Each row of numbers belongs to one of the nodes below and depends on some of the facts about them. Some rows are named. Which node is each other row?

Some rows with their names:
[ -6 -17 -53 -11  21  24  23  -2 -56   0 -15 -22 -33  33  22  29   6  47
  69 -29  37 -44  23  11   9  30  20   7  -6  27 -29  20] : trustum
[-17  16 -50   2 -20 -12  41 -16 -22  32 -15 -26 -21  -6 -20 -17 -27 -33
  21 -24   6 -49 -55  46  -6  47  10 -37 -10  18  28  29] : kizel
[ 37  19   3  39  -8   7  34  39   2   8  27  22  33   6   2  49 -65  -7
  -7  39  42   3  22 -12 -38 -12   4  40  37  -3 -22  33] : zepon
[ 43 -18 -23 -18  15 -11  13 -56  16  31  15 -16 -45   9 -21  14 -28 -71
 -43 -19  30 -34   1  10 -22 -27 -49   0  48  18 -11  19] : drekun
[ 18  -7  -8  29  41   8  23 -12  38   8  30 -30   7 -30  29 -38 -47  38
 -27 -17  30  -2  23 -22 -10 -52  21  87  -3   6  -5  32] : plaven
[ 44  27  -9  19  -4 -38  32  -6  32  41  46   2  27   0 -29  29 -57 -59
 -22  43  39 -16 -12  21 -12   7  -7  -9  51   8  20  32] : relu
[ 56 -31  31  25 -16  22   9  40  -2  -8 -25 -10 -30  39  18  39 -13 -14
 -44  12   3  17  20   4   9 -50 -10  18  20  19  12  35] : rupos
[ 21 -20 -53   3 -47 -39  36 -54  -4  31 -10  17 -15  36  17  -8  22 -42
  40  12  31  -9 -23  81  17  49  17 -14   1  19  34  16] : fivol
[ 14 -42  -2  -5  27  34  19 -35  -6 -21 -22  -9 -18  54  21  49  -2  47
  36  -9  55  -3  29  -1  26  -9 -12  15  16  40  -5  23] : grobru
[ 61 -10   9   5 -30 -29  12  -4  28  19   7 -17 -17  19 -15  17 -15 -59
 -53  26   3 -15 -24  27   9 -21  -7 -21  35  25  41  27] : sibrol
[ 25 -17  59  22   5  41   3  27 -19   8   3  -2 -25   6   7  24 -27  11
   5   1   5  10  17   0 -26 -19   6  23  51  11  -2  32] : toli
[-19 -17 -38  25  20 -15  15  -9   4   4  15  -5   6 -40  57 -50  -5  40
   5 -31   4 -12  29 -23 -18 -15  43  88  -7   2  -6  38] : veri
[ 72 -40   1   9  12  28  30  49 -12   3  36 -45  24  66  15  41   9 -22
 -41   1  18 -27  15  38 -21 -25  23  30  15  14 -49  29] : trinin
[ 39 -53 -15  20  -7  27  46 -38  -8   2 -10  21  -1  42  49   1  19  -3
  33  -8  34  30  31  33 -25  -1  13  54   9  13 -26  14] : flonidal
[ -7 -20 -24 -14 -28 -26  -2 -29 -44  27   1 -11 -44  18   8  -4  31 -16
  48 -16  -8 -34 -28  50  23  52  32 -35  16  30  34  31] : ruzak
[ 26   7   5  29  -4  14  30  37  10  13   9  18  24  12   6  44 -54 -10
  -6  26  38   0  23   1 -25 -21   2  38  34  -3 -22  30] : grustu
[  6 -14 -55  -8   2  17  20   3 -44  10 -29  19 -33  25  39  28  16 -11
   5 -26  24 -26  43 -19 -21  -6 -16  21  23  13 -35  30] : getrotum
[  4   4 -44  28  -9 -12  29  37 -18   4   2  34  32  11  26  37 -18  -2
  12  33  17  -9  30  -4 -26   4  24  33  16   1 -14  39] : grustar
[ 22 -30 -55   6  -9  23  25  14 -29  12 -30  15 -44  17  39  25  11 -24
  -7 -41  16 -29  29   0 -37 -13 -20  20  32  14 -46  27] : vatris
[ -2  -8 -54  -6   9  23   8 -12 -36   5   0  -8 -33  -8  35  21  -5  25
  28 -29  38 -28  34 -22  -5  -1   3  29   9  17 -31  34] : trurugi
[-16  -6 -47   9 -23  30  37  38 -42   9 -53  14 -41   3  29  14 -23   7
  23 -32  21 -35  12  -1 -25   6  -3  -3  10   0 -12  35] : gage

How the nodes are related:
drasos: γ vatris,begre,viroge
drelo: γ leku
nazor: γ trinin
veri: Π gifar; γ laskel,klarik,dofem
flodos: γ plesu
klarik: γ dofem
grobru: Π fevil; γ flodos,klaga
zekol: γ veka
brabrek: Π kizel; γ plesu
sadril: γ viroge
stebrin: Π tutrovul; γ viroge,zufleklal
traker: γ subro,bastak
staklak: Π drafar; γ tregudran
sapla: γ lutum,flaklis
zera: γ tilatrin
trufeste: Π gropo
folilil: Π trinin; γ pufim
gage: Π sapla; γ gitrik
zoklor: γ grizur,drekun
zufleklal: Π flige; γ vaklis
zezus: Π toplaplel; γ stufak
delar: γ stiror
ladru: γ flotram
trutrum: Π bukal
febor: Π staklak; γ zubre
dagradran: Π zezus; γ brabrek,gifar,drekun
gepu: γ trutrum,lugri
klaga: Π trurugi
dosom: γ brebrur,tutrovul
suni: Π fuskel; γ zestapem,flige,gonu
zepon: Π siflol
vaklis: γ veri,zugo,nagaski,dofem
getrotum: γ dagradran
grubrak: γ magrodro
nidul: Π tregudran; γ brebrur
daske: γ fludul
drenel: γ goklos,zepon
fivol: Π vugrir; γ graro
sosur: γ fludul
skostin: Π stebrin; γ vaklis
librol: Π laplu
floflok: Π sosur; γ faklezi,gumor
sufen: γ goplol
klastem: γ bezek,tritrik
vatris: γ gifar,trutreplil
flazus: Π skostin; γ badror,zestapem,fevo
kadrik: Π toge
trinin: γ bepil
trurugi: Π mebopli; γ gropo
siku: Π munepas; γ zestapem
tastana: γ zera
stagre: γ goplol
fevil: γ grustu
begre: Π drekun
trotrum: γ gropo,zifal
stutran: Π klarik; γ zekol
dofem: Π stutran; γ plaven
zifal: Π flazus; γ dofem
grustar: Π kledas; γ ziste
grono: Π pufim; γ daske,kegrar
binubrul: γ graro,trufeste
dopil: Π skobro; γ gropo,sukos,klemaram,plesu
plaven: Π leku; γ mebopli
toge: Π tregram; γ zufleklal
dudrabak: Π siku; γ ladru
skuda: γ toplaplel
keses: γ subro,vinen
brubrir: γ dipi,klemaram
drosuk: γ klemaram
dretre: Π stukil; γ dofem
pufim: Π grubrak
stufak: Π dudrabak; γ suni
zubre: Π zestapem; γ trirok,gabroze
stukil: γ plaven,kadrik
gridrak: γ librol,stomak
sukos: γ rava
lobustam: Π sufen
tugruk: Π zugo; γ tutrovul,bosi
stufluklu: γ dretre
subro: Π febor; γ floflok,plusak
gogek: Π fivol
siflol: Π grono; γ gridrak
gabroze: γ zestapem
grizur: Π grobru; γ stebrin
ruzak: Π gepu; γ gumor,siku,zekol
faklezi: γ sukos
flotram: Π skopar; γ gizek
stiror: γ toli,gumor
mimuvas: γ grobru
plusak: Π dotror; γ flodos
vistum: γ sesa,gonu,gitrik
bukal: Π brabrek
flife: γ zugo
tritrik: γ zugo,vaklis
meni: Π plaven; γ stukil,traker,rava,dipi
fuskel: Π braku; γ viroge
laplu: Π meni; γ magrodro,plusak
sigen: Π fludul; γ dudrabak,tregram,rupos,vugrir
skopar: γ lobustam
grakli: γ gizek,trinin
brebrur: Π fifom; γ tritrik
klemaram: Π flotram; γ plusak
gifar: γ lutum,vanen,flotram
rava: Π flesko
magrodro: Π gizek; γ klastem
disuk: γ flodos,leku
fludul: γ klarik,dofem
gumor: γ klastem
zatrebe: γ gropo
resik: γ subro,valen
sesa: γ siku
vinen: Π gabroze
nagaski: Π gage; γ rava
flesko: Π kadrik; γ subro,klaga
dotror: γ graro,vinen,veka,flage
vofur: γ faklezi,nagaski
trustum: γ zestapem,flodos,zatrebe
flige: Π zepon; γ brubrir
flaklis: Π klaga; γ sesa
dipi: γ grobru,stomak
kulil: Π sigen; γ toplaplel,sosur
trirok: γ viroge,flage,vaklis
goske: γ flonidal
lugri: Π resik; γ munepas,zugo
gonu: Π trutrum; γ toplaplel
brivo: γ trirok
flonidal: Π stufak; γ flage
viroge: γ sukos
toplaplel: Π gitrik
bezek: γ flife,nagaski
zustir: Π zoklor; γ zera
gedi: γ nazor,gabroze
ditribi: γ graro,goplol
kizel: Π gridrak; γ gonu
vugrir: γ sibrol
sibrol: Π flonidal
tregram: Π bastak; γ subro,trutrum
tregudran: Π brubrir
klosades: γ brubrir,skuda
gizek: Π stufluklu; γ bukal
kledas: Π traker; γ toge
mebopli: Π tastana
stomak: γ nidul
drafar: Π trufeste; γ plaven
veka: Π grakli; γ klaga
tilatrin: Π lobustam; γ skuda
goplol: γ zestapem,gonu,skobro
fifom: Π tritrik; γ braku
braku: γ relu
steklel: Π sadril; γ gropo,sapla
vanen: Π flodos; γ drosuk,gitrik

Name these rows:
No name comes twice in this set of rows, the named rows included.
[ 24 -38 -37   1  12  27  26  35 -54  12  11 -34   5  62  20  20  28   9
  24 -16   7 -46   7  37 -12  29  55  13 -15  17 -53  28] | gedi
[ 28  -5  -1   9  31 -31  12 -59  66  33  65 -53 -23 -59  -2 -64 -50 -21
 -50 -33  30 -15 -12   3  -5 -39   0  58  14  10  37  22] | dofem
[-37   7 -65   7  -9 -47  41 -35  -4  23  -6 -25  -8 -40   1 -46 -15 -20
  -3 -23 -10 -47 -41  23 -12  37  34 -11 -32  20  32  38] | kulil
[ 54  -2  40  10  22 106  38  30   8  10  22 -43 -37  34 -40  25 -76   3
  32 -37  71 -17 -12  44 -26 -15 -14  17  20   8 -26   0] | zestapem
[ 23 -33 -27   7 -42 -69  -7 -12 -28  23 -29 -17 -27  24  27  16  61 -39
 -38  29 -38 -30 -20  28  35  16  32 -33  12  50  42  45] | sigen
[ -15  -36  -46  -22   40  -67   11 -100  -24    7    6  -43  -10    7
   15  -14   47    1    7    4  -25  -41    1    0   19   36   18    3
   -8   60   21   31] | meni
[ 52 -35 -60  -7  -6 -43  13   5 -24  27  27 -44  14  54  12  21  64 -65
 -48   5 -15 -68 -20  51   6  18  30 -29   2  32 -10  27] | grakli
[-25 -26 -52 -22  35   2  12 -49 -52  -8 -23  -6 -41  14  32  27  28  43
  37 -29  13 -30  40 -39   5  10  -1  21   2  46 -32  38] | dopil
[ 39 -24 -14  34 -33  27  45   5  10   7 -21  27  -2  41  32  20 -25 -10
  29   2  57  34  15  49 -10  -4   1  33  12 -10  -4  18] | trufeste
[ 13 -29 -51  33 -49  11  43  -3 -28   0 -36  44  10  52  58  12  21   9
  59  -3  46  12  15  49   5  39  34  39  -9  -1 -11  21] | binubrul

Now the same nodes, written a new way:
Known rows:
[ 10   0  -8  -2  10  -1  -7   9  -1 -12  -8  -6   2  -8  -7   8  -1   0
  -4   4   0  -1 -12   7   2  -4   0   2  12  -7   8   1] : nazor
[ -5  -8  -7 -19  16 102 -25 -22   4  -6  23  11 -33 -79  41 -32   2  -5
   7 -40  -1  26  -5  32   3  12 -17 -35 -15 -26  31 -16] : gabroze
[-34   4  33  13 -32 -12  15 -19  -4  17  16   1   4  52  27  -9  11 -16
   9 -13  -4  12  22 -12  -2   3 -14  15 -23  27 -15  -2] : plesu
[  1  -1 -12   2   4   8   0   5  -5  -1   0  -2  -2   4   1   1  -2   2
  -6  -1  -1   0  -7   6   0  -1  -5  -3   7   2   7  -1] : drelo
[  5   1   0  -1 -25  33  -5 -11  12  17  -5  -4  31  22   9  29  24 -27
 -27 -19  -7   2  -6  18   1  -8 -27   7  16  15   1 -11] : steklel
[ -3  -6  -6 -21  17  97 -27 -22   3 -10  21  11 -29 -81  42 -30   5  -9
  10 -43  -2  28  -7  35   3  12 -18 -34 -15 -27  33 -13] : siku
[-21   6  41   6 -13 -36   8 -12   3   3   7   2   2  19   8  -8   5 -11
  26   2  -1   5  21 -19   0   3   5  17 -27   7 -20   5] : zepon
[-15 -11  15   5 -34  54  -7  -4  17  -4  -1 -14  -5   7  -9   7   0 -10
 -39  14  12  -9  -3  -3   6  -4  -3  12  33  -3 -12 -22] : faklezi
[ 18   4 -26  -4  22 -16   1  21  -3   4 -15  -8  10  12 -10  29  12   8
   2   1 -10  -7 -27   9  -4 -17  -6  -3  -3   3  11   6] : magrodro
[ 15   2  -4  -3  13  -5  -8   7   0 -15  -9  -6   6  -8  -8  10   0  -4
  -3   5   0  -1 -13   8   4  -3   1   8  14  -8   9   3] : klosades
[ 8  0 -8 -1  6  1 -2  4 -2 -5 -5 -1  2 -3 -4  4 -2  2 -5  2  1 -2 -6  5
  1  0  2 -1 10 -3  5  0] : grono
[ 16   3   0  -2   9 -11  -8   9   2 -16 -14  -8  11  -4 -12  17   3  -7
  -5   8  -2  -3 -14   7   4  -6   0  12  16  -7   6   3] : gifar
[ 54   3 -51  -8  -2 -36   5 -22   0  22  -6  48  61 -46 -24 -17 -26   0
 -22 -16   3 -11  52   8  -5  46  25 -28  41   7  -8  20] : fludul
[  9   0  -9  -1   7   2  -4   7  -1  -5  -6  -4   2  -4  -6   8   0   2
  -6   3  -1  -2 -10   6   1  -3   0   0   8  -3   7   1] : delar
[ -1  -4  -6 -10   9  53 -14 -11   1  -4  10   5 -15 -41  21 -15   2  -3
   3 -22  -1  14  -5  18   2   7 -10 -17  -6 -14  17  -7] : flazus
[ 16  -6 -42 -14  14  18   9  15  11  42  -7   5  -4 -12  -9  26  18  28
   2  -7 -11 -17 -19   0 -15 -19  -6 -36 -32   5  -3  -5] : flife
[ 56   2 -57 -10  -6 -34   8 -27   2  34  -3  55  67 -49 -23 -20 -27   2
 -25 -22   2 -13  61   6  -8  50  26 -36  39  11 -11  20] : klarik
[-14  -5   0   7 -42  55   1 -12   7  20   3  -9  20  46  16  20  19 -24
 -45 -15  -2   3  -4  15   2  -6 -31  10  27  24   0 -20] : dopil
[  6  -1  -6  -2  10   4  -5   6  -2 -10  -3  -3  -5 -10  -4   0  -5   3
  -2   4   1  -1  -9   4   2  -1   2   0   7  -7   8   1] : fivol
[-21   6  43   3 -13 -28   4 -17   4   1   9   4  -1   6  13 -13   6 -13
  28  -3  -1   9  22 -16   1   5   4  16 -29   2 -17   4] : skobro
[-22   6  41   5 -14 -32   7 -15   3   3   9   4  -1  15  12 -11   5 -12
  26  -2  -2   7  21 -18   0   4   2  16 -28   6 -18   4] : fevo

Name these rows:
No name comes twice in this set of rows, the named rows included.
[ 13   2  -2  -2  10  -9  -6   8   0 -14 -11  -7   6  -4 -11  12   1  -2
  -2   8   0  -3 -11   5   3  -4   2   8  12  -7   5   3] | gizek
[ 15   3  -4  -2  14 -11  -7  11   0 -16 -12  -8   8  -5 -13  15   1  -3
  -3   9  -1  -3 -15   7   4  -6   2   9  16  -8   7   3] | ladru
[ -1 -10 -13  -4   2  32   0  10   8   5   0  -4 -23 -19 -11   0  -4  20
 -11  12   6 -12 -11  -6  -3  -7   5 -16   1  -9  -2 -11] | toge
[ 23   2 -15  -4   9 -15  -5   0  -1  -8  -8   9  19 -21 -13   0 -10  -2
  -7   1   2  -3   6   7   2  11   9  -2  23  -6   5   8] | sosur
[ 19  -1 -33 -11  20   2   3  20   6  22 -14  -2   3  -5 -11  33  18  19
   3  -2 -11 -14 -28   5 -10 -22  -7 -20 -20   0   4   0] | brebrur
[ -7  -1 -32  15  21 -22  11  24 -34 -16   3  -6 -24  34  -2 -19 -25  28
  -2  14   4   4 -14   0   0   0   4  -3  12   8  22  10] | flesko
[  8   1  -5  -2 -25  29  -3 -16  13  22  -4   1  36  17   9  26  22 -27
 -29 -21  -7   1   0  18   0  -1 -23   3  19  16  -1 -10] | trotrum
[  7  -3   0 -20  24  75 -30 -15   5 -20  12   7 -22 -83  30 -21   3 -10
  11 -31  -1  24 -10  31   6   9 -11 -21  -7 -33  30  -8] | suni
[-36 -25  33   5 -54  99  -9  -6  31  -8   8 -21 -41 -14 -16 -11 -12   1
 -55  36  28 -19   3 -20   8  -2  11   6  41 -17 -27 -40] | viroge
[ 18   1 -14  -1   4 -12  -2   1  -2  -5  -7   6  17 -11 -12  -1  -9  -1
  -9   3   3  -3   6   5   2  10   8   0  22  -2   3   6] | stukil
[  2   0 -21   6   6   1   3  12 -14  -6  -2  -7  -2  24   1   4  -4   6
 -11   1  -1   3 -15   9   1  -5  -9   1  14   8  16   2] | dipi
[ 25   5  13 -17  33   7 -30  -1   8 -41 -10  -3  -1 -73  -4   1   0 -14
  18  -2   0  10 -14  19  10   4   8   6   7 -39  18   5] | gonu
[ -1  -6  -8  -1   5  14  -2   9   2  -5  -1  -5 -16 -11  -9  -3  -8  12
  -6  12   5  -7  -8  -3   1  -2   7  -6   6  -9   1  -5] | flonidal
[-29   3  52   7 -31 -20   6 -17  12   5   7  -3   2  24   6  -4   9 -18
  11   6   3   0  24 -22   2   1   2  23 -18   7 -29  -4] | rava
[  3   2 -13   6   1   4   0   8  -9  -5  -5  -9   8  28   3  12   2  -4
 -17  -1  -2   3 -14  12   3  -6 -12   9  20   9  14   0] | brubrir

